Below are the code and all the weights of a small trained network. Each question names an input and a class and asks about switching units off, where a switched-off unit gives its printed mean instead of its output.

import numpy as np


def w(rows, s, z=0):
    codes = np.array(rows[::2]) - 128.0
    scale = np.full(codes.shape[1], s)
    scale[-1] = z or s
    return codes * scale


def f(y):
    return np.maximum(y, 0)


def log_softmax(a):
    a = a - a.max(-1, keepdims=True)
    return a - np.log(np.exp(a).sum(-1, keepdims=True))


def net(x, mask):
    res = np.array(x, float).reshape(1, 2) / 4 @ E
    y = f(res @ A[0][:, :-1].T + A[0][:, -1])
    res = res + np.where(mask, y, B[0][:, -1]) @ B[0][:, :-1]
    return log_softmax(res[-1] @ U[:, :-1].T + U[:, -1])


A, B = {}, {}
E = w([
[189,57,56,111,215,116,118,158,171,108,62,111],'x0',
[145,60,142,158,56,246,64,78,182,131,109,144],'x1',
],0.012)
A[0] = w([
[114,180,171,111,93,45,182,146,111,128,169,114,226],'n0',
[160,148,121,145,123,80,112,120,122,102,174,182,104],'n1',
[100,123,164,133,57,201,135,126,134,127,161,122,182],'n2',
[124,155,118,123,132,65,145,130,135,138,124,118,254],'n3',
[141,115,118,118,199,1,160,149,133,84,142,147,136],'n4',
[143,61,122,129,116,173,128,130,168,75,134,160,84],'n5',
[156,50,53,123,222,139,126,140,141,151,56,101,106],'n6',
],0.025,0.0082)
B[0] = w([
[103,111,133,151,219,85,134,155,159,164,201,88,230],'n0',
[103,149,147,121,128,82,148,107,154,109,157,212,149],'n1',
[152,143,146,103,47,198,105,114,92,163,105,156,200],'n2',
[102,207,113,122,166,31,127,52,107,195,126,125,198],'n3',
[146,180,135,112,75,97,110,163,35,118,55,145,253],'n4',
[113,97,127,142,164,132,148,123,178,87,203,98,178],'n5',
[159,74,3,130,125,132,151,98,159,82,72,136,245],'n6',
],0.026,0.038)
U = w([
[18,196,163,115,206,56,99,153,103,239,245,98,253],'0',
[145,188,38,102,139,21,157,123,55,119,38,155,146],'1',
[104,176,217,89,3,227,78,157,84,194,188,179,246],'2',
[163,47,62,146,129,164,183,77,255,64,181,141,134],'3',
[39,123,170,229,129,78,139,213,179,66,149,146,39],'4',
[102,152,116,130,183,169,82,234,115,85,150,67,43],'5',
[130,202,173,143,90,102,196,209,186,72,102,187,35],'6',
],0.0075,0.0034)

Each question gives the input, the list of numbers given to net, and the class t.
The units are the neurons (one row each of A and B). Each row of codes is followed by its name. A weight is (code - 128) times the scale printed after its matrix; where a second scale follows, it is the last column's (A, B and U).
mask holds one flag per neuron, in row order. A switched-off neuron (its flag False) gives its mean, the last column of its row in B, instead of its output. The means were averaged over made-up inputs and are rounded, as every weight is.
A unit's drop is (log p(t) with every unit on - log p(t) with that unit switched off) / (log p(t) with every unit on - log p(t) with every unit switched off).
The circuit of an input: a set's keep is (log p(t) with only the set's units on - log p(t) with every unit switched off) / (log p(t) with every unit on - log p(t) with every unit switched off). Starting from all 7 units, units are removed one at a time, each time the one whose removal leaves the highest keep (on an exact tie, the one counted first), for as long as the keep stays at least 0.8.
circuit, biggest first: the units of the circuit, biggest drop first
k most important neurons: the k neurons with the biggest drops, biggest first
drop of u: that unit's drop, to one decimal
input [-6,2], class 2: circuit, biggest first	[n2]
input [0,6], class 2: circuit, biggest first	[n6; n2]
input [-3,0], class 0: 2 most important neurons	[n6; n4]
input [-2,1], class 2: circuit, biggest first	[n6; n3]
input [-5,1], class 2: 3 most important neurons	[n2; n6; n3]
input [-1,-5], class 0: 2 most important neurons	[n6; n0]
input [0,5], class 2: 2 most important neurons	[n6; n2]
input [1,8], class 3: 2 most important neurons	[n5; n4]
input [4,1], class 3: drop of n2	0.0
input [0,-1], class 0: drop of n6	1.0
input [-2,-5], class 0: drop of n6	0.1
input [-5,8], class 2: drop of n2	0.1
